Below are the code and all the weights of a small trained network. Each question names an input and a target symbol and asks about switching units off, where a switched-off unit gives its printed mean instead of its output.

import numpy as np


def w(rows, s, z=0):
    codes = np.array(rows[::2]) - 128.0
    scale = np.full(codes.shape[1], s)
    scale[-1] = z or s
    return codes * scale


def norm(h):
    return h / np.sqrt((h * h).mean(-1, keepdims=True) + 1e-5)


def f(y):
    return np.maximum(y, 0)


def softmax(a):
    e = np.exp(a - a.max(-1, keepdims=True))
    return e / e.sum(-1, keepdims=True)


def log_softmax(a):
    a = a - a.max(-1, keepdims=True)
    return a - np.log(np.exp(a).sum(-1, keepdims=True))


def net(x, mask):
    ids = ['βγδεηθφψ'.index(c) for c in x.split()]
    T = len(ids)
    res = E[ids] + P[:T]
    q, k, v = (norm(res) @ M[0].T for M in (Q, K, V))
    z = softmax(np.where(np.tri(T) > 0, q @ k.T / 2**0.5, -1e9)) @ v
    res = res + np.where(mask[0], z, O[0][:, -1]) @ O[0][:, :-1]
    y = f(norm(res) @ A[0][:, :-1].T + A[0][:, -1])
    res = res + np.where(mask[1:9], y, B[0][:, -1]) @ B[0][:, :-1]
    return log_softmax(norm(res)[-1] @ U[:, :-1].T + U[:, -1])


Q, K, V, O, A, B = {}, {}, {}, {}, {}, {}
E = w([
[154,69,154,60,86,48,200,90],'β',
[140,168,136,103,137,139,149,105],'γ',
[159,143,82,91,125,206,229,145],'δ',
[168,99,158,70,156,191,176,98],'ε',
[44,110,140,6,92,171,179,106],'η',
[124,156,132,132,128,120,169,114],'θ',
[66,137,143,89,111,60,176,52],'φ',
[87,42,168,129,28,127,104,169],'ψ',
],0.017)
P = w([
[162,62,92,167,119,129,91,156],'0',
[12,142,158,164,225,101,128,139],'1',
[124,211,136,113,16,161,152,147],'2',
[35,130,148,158,227,149,179,94],'3',
[167,184,161,121,39,163,156,152],'4',
[95,104,161,193,218,163,188,47],'5',
[195,134,214,104,47,173,116,176],'6',
],0.011)
Q[0] = w([
[176,158,186,88,9,188,156,132],'h0',
[124,110,133,173,95,124,63,138],'h0',
],0.014)
K[0] = w([
[131,44,5,115,133,128,71,95],'h0',
[108,135,157,153,105,131,50,181],'h0',
],0.014)
V[0] = w([
[33,40,166,68,80,201,60,141],'h0',
[112,209,178,1,149,126,85,76],'h0',
],0.0087)
O[0] = w([
[110,65,82,76,150,95,52,49,54],'h0',
[202,175,199,166,6,126,97,15,2],'h0',
],0.014,0.0026)
A[0] = w([
[119,70,7,158,170,19,27,137,50],'n0',
[120,124,148,123,101,105,203,192,128],'n1',
[138,86,45,56,136,117,106,239,252],'n2',
[153,198,172,52,27,158,131,178,138],'n3',
[75,40,99,94,122,127,122,92,147],'n4',
[77,42,26,81,125,84,131,93,164],'n5',
[153,134,125,105,24,106,133,72,114],'n6',
[213,163,92,91,56,132,67,127,231],'n7',
],0.011,0.0039)
B[0] = w([
[42,158,250,163,198,135,105,163,173],'n0',
[120,106,112,184,187,65,122,98,227],'n1',
[126,143,107,93,69,97,129,74,254],'n2',
[155,144,235,174,104,105,94,144,225],'n3',
[172,148,72,160,98,147,202,115,215],'n4',
[149,112,151,128,86,157,65,144,237],'n5',
[144,111,105,106,170,141,144,192,252],'n6',
[185,140,120,76,215,219,139,115,174],'n7',
],0.015,0.0085)
U = w([
[145,79,62,119,132,67,198,113,152],'β',
[172,152,169,137,139,184,138,198,164],'γ',
[46,157,69,130,222,166,206,182,116],'δ',
[133,97,83,127,233,197,124,29,113],'ε',
[158,144,70,109,29,175,158,89,96],'η',
[78,163,160,249,126,66,152,188,2],'θ',
[125,154,147,134,63,58,155,23,99],'φ',
[32,97,141,132,131,148,113,104,192],'ψ',
],0.011,0.0037)

Each question gives the input, a string of symbols that net reads in full, and the target symbol t.
The units are the heads (2 rows each of Q, K, V and O) and the neurons (one row each of A and B). Each row of codes is followed by its name. A weight is (code - 128) times the scale printed after its matrix; where a second scale follows, it is the last column's (O, A, B and U).
mask holds one flag per unit, heads first, then neurons. A switched-off unit (its flag False) gives its mean, the last column of its rows in O or B, instead of its output. The means were averaged over made-up inputs and are rounded, as every weight is.
A unit's drop is (log p(t) with every unit on - log p(t) with that unit switched off) / (log p(t) with every unit on - log p(t) with every unit switched off).
The circuit of an input: a set's keep is (log p(t) with only the set's units on - log p(t) with every unit switched off) / (log p(t) with every unit on - log p(t) with every unit switched off). Starting from all 9 units, units are removed one at a time, each time the one whose removal leaves the highest keep (on an exact tie, the one counted first), for as long as the keep stays at least 0.8.
circuit, biggest first: the units of the circuit, biggest drop first
unit that matters most: the unit with the biggest drop
top k neurons: the k neurons with the biggest drops, biggest first
drop when u is switched off: that unit's drop, to one decimal
input η φ φ γ ε, target ε: circuit, biggest first => [h0; n7]
input ε θ φ, target η: circuit, biggest first => [h0; n4; n5]
input ε φ φ θ θ, target η: unit that matters most => h0
input β φ θ, target φ: circuit, biggest first => [h0; n2; n6]
input φ η γ φ θ φ, target θ: top 4 neurons => [n2; n7; n4; n6]
input δ φ δ ψ η θ η, target β: circuit, biggest first => [h0; n2; n0]
input β ε β γ φ β θ, target φ: circuit, biggest first => [n2; h0]
input η β γ φ, target φ: top 2 neurons => [n0; n5]
input δ φ φ φ φ γ, target γ: circuit, biggest first => [h0; n2; n1]
input φ θ ε γ, target γ: circuit, biggest first => [h0; n2; n6]
input γ φ φ β γ φ ψ, target θ: circuit, biggest first => [h0; n1]
input ε θ φ φ φ φ γ, target η: circuit, biggest first => [h0; n2; n1]
input δ γ φ φ β γ γ, target β: top 2 neurons => [n2; n0]
input φ ε γ φ φ, target γ: top neuron => [n6]
input γ γ δ, target θ: top 2 neurons => [n1; n3]
input γ φ γ θ η, target θ: top 2 neurons => [n1; n3]
input γ θ γ φ θ θ, target θ: top 2 neurons => [n2; n7]
input δ β ψ ψ β φ θ, target β: top 2 neurons => [n2; n0]
input φ δ φ θ, target θ: top 4 neurons => [n2; n7; n4; n6]
input ψ β γ, target ψ: top 2 neurons => [n0; n5]
input δ φ φ φ φ θ φ, target β: top 2 neurons => [n2; n3]
input β φ ε φ δ, target φ: top 2 neurons => [n2; n6]
input γ φ φ φ φ φ δ, target θ: top neuron => [n1]
input θ β δ θ φ ψ, target ψ: top 3 neurons => [n0; n5; n2]
input β β γ, target φ: drop when n4 is switched off => 0.0
input θ δ δ, target δ: drop when n7 is switched off => 0.0
input θ γ φ γ φ, target δ: drop when h0 is switched off => 1.1
input γ θ φ γ φ, target θ: drop when n1 is switched off => 0.1
